The symbols move the elements like this.
tiz $ med
tiz % bok
mun $ lag
mun % nav
dal $ zep
dal % pon
zuv $ tiz
zuv % rup
naf $ nen
naf % vak
did $ tiz
did % vud
bap $ zem
bap % lem
lov $ dal
lov % bam
fet $ fes
fet % mel
med $ dil
med % lov
mab $ zov
mab % leg
bam $ pon
bam % zov
muf $ gug
muf % fes
fas $ sol
fas % geg
lir $ tev
lir % kan
mer $ kig
mer % gul
vut $ lir
vut % pov
vef $ bap
vef % gal
tud $ mel
tud % lag
pil $ kod
pil % zem
fem $ pov
fem % lan
zab $ fad
zab % mer
gol $ rim
gol % gal
lem $ fem
lem % dil
zep $ kan
zep % vef
gal $ gul
gal % vut
kan $ tad
kan % lov
dit $ leg
dit % pov
paz $ mer
paz % goz
zem $ dod
zem % fem
gib $ zeg
gib % zuv
geg $ pez
geg % bel
leg $ tep
leg % nen
zov $ did
zov % tep
tev $ gal
tev % goz
dev $ tik
dev % goz
zap $ geg
zap % bif
vev $ goz
vev % gol
bok $ dit
bok % bel
bif $ bel
bif % fad
pov $ bap
pov % zod
zod $ lem
zod % med
vak $ gib
vak % sol
goz $ muf
goz % fet
kig $ gol
kig % tev
pez $ rup
pez % gib
lag $ bif
lag % zab
tar $ lan
tar % bok
gug $ nav
gug % vev
tik $ tud
tik % gol
rup $ vak
rup % zap
zeg $ tar
zeg % dip
dip $ vak
dip % fas
sol $ zuv
sol % gug
kod $ dev
kod % zem
bel $ noz
bel % mun
tep $ vud
tep % bok
pon $ lov
pon % pil
nen $ bap
nen % zeg
gul $ kig
gul % mel
dod $ dil
dod % pov
fad $ mun
fad % gug
dil $ lan
dil % did
vud $ mab
vud % dit
nav $ zab
nav % goz
fes $ vev
fes % paz
lan $ zod
lan % tiz
tad $ vut
tad % dal
gud $ lov
gud % bap
rim $ vef
rim % gul
noz $ zap
noz % lag
mel $ paz
mel % dev

In the rows, 526 stands for zero.

The rows follow the links: the fewer symbols apart two elements are, the more alike their rows tend to be.

Each row is also shifted at random along 8 hidden directions that mean nothing.

Some elements, each with a row of numbers:
dit: [ 488  561  608  574  491  451  425  481  538  390  827  558  498  335  479  534  588  432  313  689  472  659  446  294  448  756  684  686  269  510  549  588  430  550  483  580  555  581  444]
vev: [ 616  706  506  522  609  508  402  443  619  525  659  588  544  528  527  658  511  553  401  511  569  538  516  569  645  539  665  603  356  434  581  625  567  482  544  618  510  658  631]
nen: [ 411  477  566  607  545  668  687  728  508  529  281  556  465  490  573  625  458  413  479  561  559  492  349  418  363  615  463  526  503  528  504  429  486  389  780  401  376  590  536]
lir: [ 565  465  374  578  507  608  617  706  396  717  398  570  484  462  635  356  448  407  621  381  515  396  398  599  529  502  496  450  658  462  566  463  512  501  480  378  501  383  611]
bap: [ 632  626  422  548  697  491  462  505  382  721  453  305  529  539  507  558  492  606  671  449  516  428  676  514  685  399  493  406  572  460  502  369  601  532  586  523  529  489  477]
fem: [ 447  495  675  444  559  408  422  323  531  466  513  473  506  633  518  345  705  690  523  537  469  566  581  594  555  396  599  516  556  620  301  253  688  387  772  449  485  613  329]
zeg: [ 545  513  509  541  521  591  645  608  585  493  535  397  530  535  458  494  411  491  539  613  385  538  618  369  583  625  352  531  550  468  629  511  430  566  527  673  654  447  502]
tep: [ 456  710  573  583  581  458  602  620  564  582  300  339  591  346  700  573  347  581  469  567  371  378  550  269  485  492  605  457  547  554  381  399  610  459  719  469  344  808  545]
muf: [ 469  601  400  472  454  562  537  603  586  486  685  481  457  448  564  594  460  495  419  516  506  527  571  486  639  553  532  628  404  464  625  590  467  603  429  634  673  452  572]
gud: [ 620  587  483  521  509  456  651  571  629  586  450  525  501  315  528  504  442  509  454  517  370  415  580  297  550  539  396  411  516  474  612  554  653  464  704  465  373  556  544]
tad: [ 558  460  465  478  399  537  589  584  590  475  549  546  434  392  555  440  543  555  379  488  496  529  450  424  433  564  511  557  465  580  458  513  504  644  610  435  525  438  531]
pon: [ 356  369  549  442  408  555  597  631  487  368  556  403  413  573  515  570  554  667  532  488  295  672  525  457  547  585  417  469  361  527  504  688  504  785  528  662  615  510  483]
zep: [ 590  486  560  535  640  459  391  444  293  754  518  483  565  660  630  345  537  569  692  431  278  522  346  571  750  594  686  389  334  273  503  595  668  562  607  559  390  711  673]
lan: [ 504  563  525  616  561  646  442  551  415  733  589  499  452  452  574  577  514  467  493  576  360  438  492  422  719  617  696  553  332  435  743  618  510  451  461  544  297  717  629]
lov: [ 513  541  236  479  445  581  510  616  409  675  545  406  474  383  643  590  416  510  570  430  568  411  569  479  581  474  550  412  469  551  623  529  484  762  397  413  537  373  611]
goz: [ 538  629  462  359  406  419  521  450  762  301  774  534  513  323  475  475  497  495  221  570  518  575  637  433  520  551  502  675  451  592  504  497  543  541  501  605  732  419  484]
vak: [ 365  408  608  471  496  642  440  429  484  470  432  522  542  708  607  474  573  522  460  612  573  606  325  544  467  633  657  583  341  578  385  354  488  561  773  448  461  646  565]
leg: [ 532  611  693  669  652  510  621  659  594  395  421  426  496  610  475  693  504  744  601  549  393  613  568  417  480  526  456  498  544  472  445  622  512  538  653  707  535  707  421]
zuv: [ 388  451  587  555  501  775  502  574  512  460  408  409  461  739  556  662  549  696  505  576  481  589  482  526  566  564  592  577  357  584  509  561  393  710  598  609  469  674  592]
gug: [ 642  640  524  538  642  360  529  457  584  657  540  567  622  747  586  415  481  604  796  468  469  495  612  688  771  399  485  458  703  291  560  524  676  372  528  683  626  554  550]
lag: [ 348  323  664  501  511  482  561  562  319  642  354  599  559  741  647  444  656  474  758  485  536  530  329  710  525  482  564  539  591  438  365  515  591  428  561  495  437  626  534]

Start, symbols taken left to right, then the element you end at.
Answer with the element's name.
[ 624  749  372  585  687  550  495  598  468  849  351  459  543  548  681  824  443  580  642  437  720  299  560  577  673  341  665  529  529  405  513  527  572  482  610  481  365  697  703]
% % % $ % % % %: dev
[ 599  578  530  680  597  455  431  442  522  541  668  661  597  655  504  523  601  561  748  558  749  612  574  684  452  448  584  523  725  535  579  496  458  487  328  496  607  428  415]
% % % % $ %: fes
[ 643  451  643  525  524  439  537  446  617  436  563  681  500  571  460  271  661  592  479  487  491  623  430  596  429  525  506  548  614  542  380  433  596  432  663  461  529  472  430]
$ % $ $ % % % $: dil
[ 553  447  452  636  560  758  624  795  382  606  348  522  418  458  504  610  475  427  508  391  540  451  406  590  449  557  480  533  562  537  575  602  399  539  419  484  480  441  621]
$ % $ $ % % $: paz
[ 472  630  499  505  398  391  587  516  651  492  663  444  578  215  598  316  373  415  391  632  306  443  643  254  549  589  533  515  582  572  597  454  554  473  418  513  548  546  478]
$ % $ $ % %: zeg
[ 316  297  479  425  350  614  546  514  505  409  594  577  509  718  584  322  571  456  595  568  595  673  424  673  481  583  477  593  572  565  497  342  402  615  481  507  758  287  476]
% % % $ % $ $: gol
[ 237  300  625  414  457  592  530  590  350  334  405  417  498  650  518  467  615  543  523  451  430  656  438  692  439  533  476  525  505  645  325  483  525  607  478  580  661  502  450]
$ $ $ $ $ $ $: rim
[ 438  471  548  499  449  471  411  392  487  524  723  576  497  505  552  282  621  482  522  569  447  569  538  566  597  540  628  555  510  556  570  403  561  452  437  468  534  475  426]
$ $ % $ $ % %: bok
[ 286  368  690  407  513  447  490  450  424  371  398  552  604  737  580  286  587  540  609  426  390  648  421  794  523  478  504  459  615  539  322  413  705  393  572  556  621  584  468]
$ % $ $ % % % $: gul
[ 520  530  557  435  507  374  571  516  521  597  582  435  540  522  578  470  552  545  545  583  406  469  558  443  673  503  545  626  484  392  424  555  572  539  563  663  566  608  520]
$ $ % $ $ % $ $: fad
[ 417  600  546  443  485  519  590  592  637  433  518  429  498  484  583  516  437  602  390  514  289  521  567  453  661  532  514  576  428  472  499  562  588  504  603  690  584  663  565]
$ % % % % %: zod
[ 625  702  652  592  578  503  504  407  729  522  526  525  560  443  514  512  501  588  381  682  463  468  606  328  535  538  617  584  523  585  512  419  558  373  714  486  350  748  493]
$ $ $ $ $ $: bap
[ 538  775  370  419  617  447  196  278  479  624  625  433  621  478  661  642  484  573  385  470  748  451  565  617  643  406  849  559  333  580  420  361  624  570  551  432  516  642  650]
% % % $ $ $ $ % $ $: gol
[ 494  385  709  540  561  396  458  412  421  534  692  634  505  642  470  189  688  468  628  546  294  659  425  594  648  617  549  514  509  361  542  462  659  310  569  573  514  548  388]
% % $ $ % $: med
[ 577  455  453  499  472  500  434  448  495  475  690  640  476  590  505  517  639  609  558  463  632  651  454  617  461  534  570  490  428  543  544  595  496  719  476  461  589  389  525]
$ $ % % $ $: lov
[ 588  512  468  432  401  516  658  626  663  414  571  393  423  342  505  450  487  655  345  518  313  520  593  300  520  550  425  556  456  575  458  576  489  747  578  593  593  465  506]
$ $ $ % $ % % % $ %: zem
[ 618  603  654  543  566  542  737  662  729  360  313  493  525  472  339  795  477  645  446  515  477  491  731  464  434  449  274  515  677  631  513  769  541  491  522  688  496  624  489]
% $ % $ % $ % % %: mel
